Each row is followed by roughly how far along a hidden order it lies, from 0 to 12. A new part has a new order.
[-1 -1 -1  0 -1 -1  0 -4  3  2  0  0  5  1  5 12  3 -1 -3 -1  0  0 -3  0
 -3  1  0  1  0  1  5 -1  0  1 -1  0 -2 -2] | 6
[ -3 -11   1  -3   4   0  23   6   4  -4   4   0   7   0  -2 -17  -4   6
  29   1   1  -1   4   0 -51   5  -1   0 -10  -1  -2   7  14   7   6  -4
   4  -4] | 10
[ -4   1  -3   2   2   1  10 -11   1   1   5   1   2   5  -8 -14   7   0
   9   1  -4   0  -4  -1  54   1  -1   0  -7   4   0   5  -2   2   3   1
  -6   2] | 6
[  2   8  -3   4  -4  -2 -15  -1   7   4  -2   1   5  -5  12  14   6  -8
 -20  -3  -8   1   1   1  48   2   0   2   3   5   3 -12  -7  -3  -1   5
  -6   1] | 0
[  1   8  -3   2  -3  -1 -13 -11   1   3  -2   1   3   2   6  14   4  -5
 -18  -1  -3   1  -4   1  39   1   0   1   3   3   4  -7  -5  -3  -3   4
  -5   0] | 4
[ -1  -1   2  -2   0  -1   8   7   8   4   0  -1   3  -3   4   7  -9  -1
   1  -1   6  -2  -1   0 -40   0   0   1  -4  -2   4  -1   4   4   0  -2
   5  -4] | 7
[  1  -5  -2   1  -3  -1 -13   3   1   2  -5   0   5   0  11  26   4  -5
 -18  -2  -3   0   2   0 -12   1   1   1   4  -1   6  -3  -2  -3  -5   3
   1  -3] | 3
[  2   2  -4   3  -3  -2 -13   7   8   3  -2   0  13  -5  20  19   3  -6
 -13  -3  -6   2   3   0  27   5   1   1   1   4   4 -12   2  -2  -2   5
  -7  -3] | 2
[ -4  -7   3  -2   3   0  19   6   4  -2   3  -1   1   1  -4 -11  -6   4
  19   1   5  -1   1   0 -44   1   0   0  -6  -2   0   6   9   5   4  -4
   4  -3] | 9
[-4 -5  0  0  2  0 14  1  6 -1  4  0  5  1 -1 -7  2  2 13  1  1 -1 -1  0
 -7  2 -1  0 -7  1  1  5  5  4  4 -2 -1 -2] | 7
[ -6   0   0   0   1   0  13  -6   4   1   4   0  -2   6  -7 -13  -7   1
  11   1   6  -2  -8  -1   9  -1  -1   0  -9   0   3   6   1   4   3   0
   1  -3] | 8
[ -5   3  -3   2   1   0   5 -13   3   0   4   2   3   7  -4  -8   3  -1
   4   2  -3   0  -6   0  49   1  -1   0  -6   4   3   3  -1   1   3   2
  -7   0] | 6
[  0  13  -3   4  -5  -2 -16 -11   5   6  -2   2   0   1   6  12   1  -9
 -24  -2  -4   0  -7   1  63  -1   0   2   2   5   5 -10 -11  -4  -2   6
  -5   1] | 1
[ -5  -2   0   0   2   1  13  -4   3   0   4   1   0   4  -6 -10   0   2
  10   1   4  -1  -5  -1   9   0  -1   0  -7   0   1   7   2   3   3  -1
   0  -1] | 8
[  3   5  -3   3  -3  -2 -14   5   8   3  -1   1  13  -8  18  17   8  -6
 -13  -3 -11   2   6   1  32   5   0   2   2   6   2 -14  -1  -2   0   4
  -7   0] | 0
[  0   0   0  -1  -3  -1  -5   2   4   3  -4  -1  -3   1   6  14 -11  -3
 -11  -1   5  -1  -1   1 -30   0   1   1   0  -2   5  -3   1  -1  -3   1
   6  -6] | 6
[ -4   7  -2   1  -2  -1  -3 -16   0   5   0   1  -4   8  -5   6  -3  -4
 -13   0   5  -1 -13   0  33  -4   0   1   0   1   8   2  -8  -1  -2   3
  -1   0] | 6
[ -1 -10   3  -3   4   1  21  12   5  -5   4  -1   8   0   2  -6  -7   8
  22   2   9   0   5   0 -63   4   0  -2  -5  -3  -1   7  18   6   4  -6
   2  -7] | 12
[  2   8  -3   3  -4  -2 -18   2   7   4  -2   1   7  -5  15  18   2  -8
 -18  -3  -7   1   0   0  49   2   0   2   2   5   4 -13  -6  -4  -1   5
  -7   0] | 0
[  2   1   1  -2  -3  -1  -9   5   3   1  -5  -1  -1   0   8  16 -11  -3
 -10  -1   4  -1   1   1 -37   0   1   1   2  -3   4  -4   1  -2  -3   1
   6  -5] | 6
[  1   8  -3   3  -2  -1 -14 -12   1   2  -2   2   4   0   4  11   9  -6
 -15  -2  -9   1  -2   1  41   1   0   1   4   5   2  -7  -8  -3  -2   3
  -5   3] | 2
[  2   5  -3   2  -3  -1 -14  -9   0   3  -3   1   2   1   6  16   5  -5
 -20  -1  -2   0  -4   0  28   0   0   1   5   2   4  -5  -6  -3  -4   3
  -3   0] | 4
[ -1  -1  -1  -1  -2  -1   1   1   6   4  -2   0   4   0   5  12  -5  -2
  -5  -1   4  -1  -2   0 -21   1   0   1  -2  -1   6  -1   2   2  -2   1
   3  -5] | 6
[  1  -6   4  -3   2   0  17  17  10  -2   4  -1   8  -4   7   2  -7   6
  15   1  12  -1   5   0 -63   3   0  -2  -3  -3   0   2  17   6   3  -6
   2  -7] | 11
[  2   2   3  -2  -2  -1  -8  20   5   3  -4  -2  -2  -4  13  13 -19  -1
  -8   0  14  -1  -2   0 -49   0   1   0   3  -6   3  -6   5  -2  -5   1
   7  -6] | 8
[ -4  -6   3  -3   3   1  18   2   0  -2   3  -1  -3   4  -8 -16  -9   5
  18   2   8  -2  -2   0 -42   0   0  -1  -7  -3   0   9   7   5   3  -4
   6  -3] | 10
[ -7   3  -3   2   1   0   9 -13   3   3   5   1  -1   8  -6 -14  -5  -1
   6   1   5  -1 -13  -1  51  -1  -1   0 -10   2   4   5  -1   3   3   2
  -4  -1] | 7
[  5  -3   3  -3   0   0   3  28   7   4  -1  -3   3  -9  13  12 -14   3
   1  -1  17  -1   4   0 -63   2   1  -1   0  -8   0  -4  11   2  -4  -3
   5  -6] | 10
[  4   0   3  -2  -2  -1  -7  19   4   1  -5  -2   0  -5  13  13 -13   0
  -7  -1  10   0   2   0 -57   0   1   0   5  -5   1  -6   5  -2  -4   0
   6  -5] | 7
[  0  10  -4   4  -4  -2 -14 -13   3   5  -2   2   2   0   5  10   4  -8
 -19  -2  -7   1  -5   1  52   0   0   2   2   6   4  -8 -11  -3  -1   5
  -5   2] | 1
[ -5  -6   2  -3   3   1  20   1   1  -2   3  -1  -1   4  -8 -17  -9   5
  22   2   6  -2  -2   0 -38   1  -1   0  -9  -3   0  10   8   5   4  -3
   6  -3] | 10
